Below is a small trained network, with its code and all its weights. Each question gives an input and a target symbol and asks what happens when units are switched off, that is, made to give their printed mean instead of their output.

import numpy as np


def w(rows, s, z=0):
    codes = np.array(rows[::2]) - 128.0
    scale = np.full(codes.shape[1], s)
    scale[-1] = z or s
    return codes * scale


def f(y):
    return y / 2 * (1 + np.tanh(0.7978845608 * (y + 0.044715 * y**3)))


def softmax(a):
    e = np.exp(a - a.max(-1, keepdims=True))
    return e / e.sum(-1, keepdims=True)


def log_softmax(a):
    a = a - a.max(-1, keepdims=True)
    return a - np.log(np.exp(a).sum(-1, keepdims=True))


def net(x, mask):
    ids = ['ΓΛΩαβδεζθμξπστφψ'.index(c) for c in x.split()]
    T = len(ids)
    res = E[ids] + P[:T]
    u = 0
    for l in range(2):
        r = res
        for j in range(2):
            rows = slice(4 * j, 4 * j + 4)
            q, k, v = (r @ M[l][rows].T for M in (Q, K, V))
            z = softmax(np.where(np.tri(T) > 0, q @ k.T / 4**0.5, -1e9)) @ v
            o = O[l][rows]
            res = res + np.where(mask[u + j], z, o[:, -1]) @ o[:, :-1]
        u += 2
        y = f(res @ A[l][:, :-1].T + A[l][:, -1])
        res = res + np.where(mask[u : u + 4], y, B[l][:, -1]) @ B[l][:, :-1]
        u += 4
    return log_softmax(res[-1] @ U[:, :-1].T + U[:, -1])


Q, K, V, O, A, B = {}, {}, {}, {}, {}, {}
E = w([
[122,63,132,209,177,73,92,126],'Γ',
[142,74,174,100,111,152,93,142],'Λ',
[98,88,186,115,161,41,97,155],'Ω',
[109,138,169,74,115,97,132,178],'α',
[186,126,79,173,136,109,125,126],'β',
[143,15,67,53,167,102,141,162],'δ',
[184,61,59,93,127,171,140,125],'ε',
[125,127,155,105,82,187,78,106],'ζ',
[206,131,106,156,8,118,171,142],'θ',
[46,172,169,150,122,155,120,89],'μ',
[153,180,62,122,136,105,82,160],'ξ',
[165,120,149,169,62,187,153,89],'π',
[111,117,93,146,183,229,130,48],'σ',
[155,188,167,138,142,140,80,124],'τ',
[167,128,209,112,179,159,160,116],'φ',
[75,154,158,134,42,141,101,103],'ψ',
],0.016)
P = w([
[47,108,49,136,105,129,142,85],'0',
[159,139,159,88,151,90,134,44],'1',
[125,124,150,127,116,170,70,168],'2',
[102,85,118,166,120,160,251,138],'3',
[210,121,127,90,186,115,140,84],'4',
[133,100,131,123,115,192,41,187],'5',
],0.013)
Q[0] = w([
[130,132,190,105,84,69,1,125],'0.h0',
[74,130,66,193,60,35,245,125],'0.h0',
[162,197,103,97,128,100,47,136],'0.h0',
[95,105,123,89,127,191,39,72],'0.h0',
[218,154,173,86,151,94,50,60],'0.h1',
[122,152,129,70,64,97,15,220],'0.h1',
[130,179,185,141,88,191,161,144],'0.h1',
[118,187,213,139,92,39,110,92],'0.h1',
],0.0073)
K[0] = w([
[222,116,202,123,121,99,122,210],'0.h0',
[111,151,106,138,89,53,111,57],'0.h0',
[207,111,231,144,144,185,254,171],'0.h0',
[209,116,131,64,156,214,95,126],'0.h0',
[241,182,156,37,195,74,178,143],'0.h1',
[190,91,146,68,90,89,175,249],'0.h1',
[113,121,91,127,74,107,208,42],'0.h1',
[94,157,226,159,110,45,198,101],'0.h1',
],0.0064)
V[0] = w([
[146,95,154,114,127,35,109,101],'0.h0',
[169,113,198,138,165,152,205,59],'0.h0',
[76,186,140,157,64,157,130,141],'0.h0',
[159,145,107,56,221,121,148,85],'0.h0',
[163,254,202,188,132,144,76,156],'0.h1',
[74,149,128,126,143,238,2,95],'0.h1',
[87,117,73,131,125,100,208,114],'0.h1',
[156,114,109,235,101,124,63,121],'0.h1',
],0.0067)
O[0] = w([
[74,85,171,116,139,178,107,235,117],'0.h0',
[204,57,238,151,106,125,125,78,163],'0.h0',
[73,173,80,218,51,117,113,113,132],'0.h0',
[138,82,157,84,170,96,174,90,125],'0.h0',
[116,220,215,190,157,146,124,65,2],'0.h1',
[63,125,130,106,109,180,91,36,178],'0.h1',
[126,23,56,179,66,69,181,165,142],'0.h1',
[151,128,109,159,189,251,2,137,116],'0.h1',
],0.006,0.0029)
A[0] = w([
[164,85,132,114,141,66,209,95,46],'0.n0',
[80,56,148,115,190,97,140,103,4],'0.n1',
[254,183,134,79,87,148,115,85,67],'0.n2',
[142,94,101,154,44,176,121,221,84],'0.n3',
],0.0079,0.0031)
B[0] = w([
[86,154,88,141,209,116,183,121,212],'0.n0',
[96,150,159,150,188,165,148,218,163],'0.n1',
[177,177,72,53,192,253,169,219,228],'0.n2',
[49,170,136,144,217,98,58,165,253],'0.n3',
],0.0075,0.0052)
Q[1] = w([
[209,181,208,109,142,91,3,118],'1.h0',
[6,165,166,182,109,100,178,167],'1.h0',
[204,101,133,78,139,66,166,12],'1.h0',
[254,151,115,55,215,143,121,248],'1.h0',
[223,129,180,126,67,41,164,78],'1.h1',
[165,241,133,66,162,137,19,163],'1.h1',
[141,120,148,107,91,99,198,186],'1.h1',
[232,106,29,63,145,128,240,134],'1.h1',
],0.0063)
K[1] = w([
[199,195,253,215,161,209,211,182],'1.h0',
[86,158,87,185,137,30,141,87],'1.h0',
[166,128,195,25,118,115,160,102],'1.h0',
[251,89,96,163,131,143,138,166],'1.h0',
[133,227,242,143,59,118,176,144],'1.h1',
[158,47,175,143,179,182,160,68],'1.h1',
[151,100,64,103,123,94,230,220],'1.h1',
[189,158,110,91,81,131,165,162],'1.h1',
],0.0058)
V[1] = w([
[92,162,127,69,44,130,189,159],'1.h0',
[99,229,85,84,136,36,73,172],'1.h0',
[98,154,145,23,147,114,96,143],'1.h0',
[128,123,58,86,96,88,86,3],'1.h0',
[118,115,131,78,126,194,204,87],'1.h1',
[85,161,150,180,172,198,109,100],'1.h1',
[84,182,163,162,48,98,151,135],'1.h1',
[133,123,116,227,175,86,138,95],'1.h1',
],0.0075)
O[1] = w([
[139,217,49,100,90,223,169,254,116],'1.h0',
[197,219,106,105,198,106,97,149,163],'1.h0',
[79,235,186,12,136,174,78,138,186],'1.h0',
[185,128,41,34,122,100,100,75,85],'1.h0',
[31,109,144,101,86,130,158,108,192],'1.h1',
[80,238,146,205,93,64,90,86,167],'1.h1',
[182,195,123,170,86,200,197,181,3],'1.h1',
[151,126,130,218,188,122,165,74,107],'1.h1',
],0.0059,0.0063)
A[1] = w([
[159,116,196,56,195,54,175,154,106],'1.n0',
[153,84,86,82,48,190,193,55,2],'1.n1',
[153,160,254,79,113,156,101,136,86],'1.n2',
[91,94,146,192,158,63,154,133,207],'1.n3',
],0.0071,0.0027)
B[1] = w([
[131,148,71,201,92,99,128,140,254],'1.n0',
[123,152,189,137,136,76,97,249,165],'1.n1',
[118,119,15,169,101,148,93,130,230],'1.n2',
[187,145,166,88,136,197,123,81,186],'1.n3',
],0.011,0.0086)
U = w([
[153,132,183,140,176,137,77,111,117],'Γ',
[151,104,132,2,91,182,101,129,177],'Λ',
[77,176,219,137,174,168,99,234,95],'Ω',
[153,172,129,55,137,212,182,185,135],'α',
[200,100,89,97,122,117,133,71,178],'β',
[30,155,92,155,200,175,174,128,3],'δ',
[109,94,79,100,145,114,157,102,83],'ε',
[156,169,145,53,41,99,119,126,210],'ζ',
[162,166,138,184,160,101,128,150,123],'θ',
[121,144,86,141,48,75,166,142,125],'μ',
[160,202,100,26,185,144,129,94,106],'ξ',
[151,32,83,177,29,197,113,123,132],'π',
[118,80,146,93,117,46,101,172,136],'σ',
[56,178,153,90,119,84,116,46,178],'τ',
[70,140,183,74,169,181,210,112,216],'φ',
[131,181,74,119,112,173,119,101,38],'ψ',
],0.0063,0.0048)

Each question gives the input, a string of symbols that net reads in full, and the target symbol t.
The units are the heads (4 rows each of Q, K, V and O) and the neurons (one row each of A and B). Each row of codes is followed by its name. A weight is (code - 128) times the scale printed after its matrix; where a second scale follows, it is the last column's (O, A, B and U).
mask holds one flag per unit, layer by layer, with each layer's heads first. A switched-off unit (its flag False) gives its mean, the last column of its rows in O or B, instead of its output. The means were averaged over made-up inputs and are rounded, as every weight is.
A unit's drop is (log p(t) with every unit on - log p(t) with that unit switched off) / (log p(t) with every unit on - log p(t) with every unit switched off).
The circuit of an input: a set's keep is (log p(t) with only the set's units on - log p(t) with every unit switched off) / (log p(t) with every unit on - log p(t) with every unit switched off). Starting from all 12 units, units are removed one at a time, each time the one whose removal leaves the highest keep (on an exact tie, the one counted first), for as long as the keep stays at least 0.8.
units of the circuit, in order: the units of the circuit, biggest drop first
most important unit: the unit with the biggest drop
top k neurons in layer l: the k neurons of layer l with the biggest drops, biggest first
heads that matter: for each layer, one digit per head in row order, 1 if its drop is at least 0.15 and else 0, layers parted by /
input ξ ε θ φ, target ξ: units of the circuit, in order => [1.h0; 0.h0]
input ξ δ ζ ζ θ, target α: heads that matter => 00 / 10
input θ φ β φ τ μ, target π: most important unit => 0.h0
input ψ ξ ξ β φ τ, target π: units of the circuit, in order => [1.n2; 0.h0; 1.h0; 0.n3]
input Λ Λ ε ζ ψ ξ, target Λ: units of the circuit, in order => [0.h1; 1.h1; 1.n0; 0.n0]
input φ β ζ β θ φ, target π: top 2 neurons in layer 1 => [1.n2; 1.n1]
input Γ φ π ξ Λ, target π: units of the circuit, in order => [1.n2; 1.h0; 0.h0; 0.n3]
input μ φ φ α φ ζ, target π: units of the circuit, in order => [1.n2; 0.h0; 1.h0]
input ξ α δ, target σ: top 3 neurons in layer 1 => [1.n0; 1.n3; 1.n2]
input σ σ σ μ σ φ, target π: units of the circuit, in order => [1.n2; 1.h0; 0.h0]
input ψ ζ ζ σ φ, target δ: heads that matter => 01 / 10
input π ε ζ δ φ ε, target Λ: units of the circuit, in order => [0.h1; 1.h1; 1.n0]
input Γ β π, target Γ: heads that matter => 01 / 11
input β α α β, target β: top neuron in layer 1 => [1.n3]
input φ φ β β τ ψ, target π: units of the circuit, in order => [0.h0; 1.n2; 1.h0]
input φ φ α π μ ψ, target π: units of the circuit, in order => [0.h0; 1.h0]
input σ ξ ψ, target τ: units of the circuit, in order => [1.h1; 0.h1]
input φ α Γ δ, target φ: top 2 neurons in layer 0 => [0.n1; 0.n3]
input μ ξ θ τ σ ξ, target τ: heads that matter => 10 / 01
input θ σ Γ α, target θ: most important unit => 0.n3
input θ τ Ω θ, target θ: top 2 neurons in layer 0 => [0.n3; 0.n2]
input σ φ φ β, target σ: heads that matter => 11 / 10
input Γ δ σ π, target Γ: heads that matter => 11 / 11
input α τ α ζ θ σ, target τ: heads that matter => 01 / 01
input Γ φ Γ ξ, target Γ: heads that matter => 01 / 11
input θ φ Γ, target Γ: heads that matter => 00 / 01
input θ ψ α σ Ω, target θ: most important unit => 1.n0
input σ θ ψ σ, target σ: heads that matter => 01 / 10
input Λ Λ θ β ζ, target Λ: top 2 neurons in layer 0 => [0.n3; 0.n2]
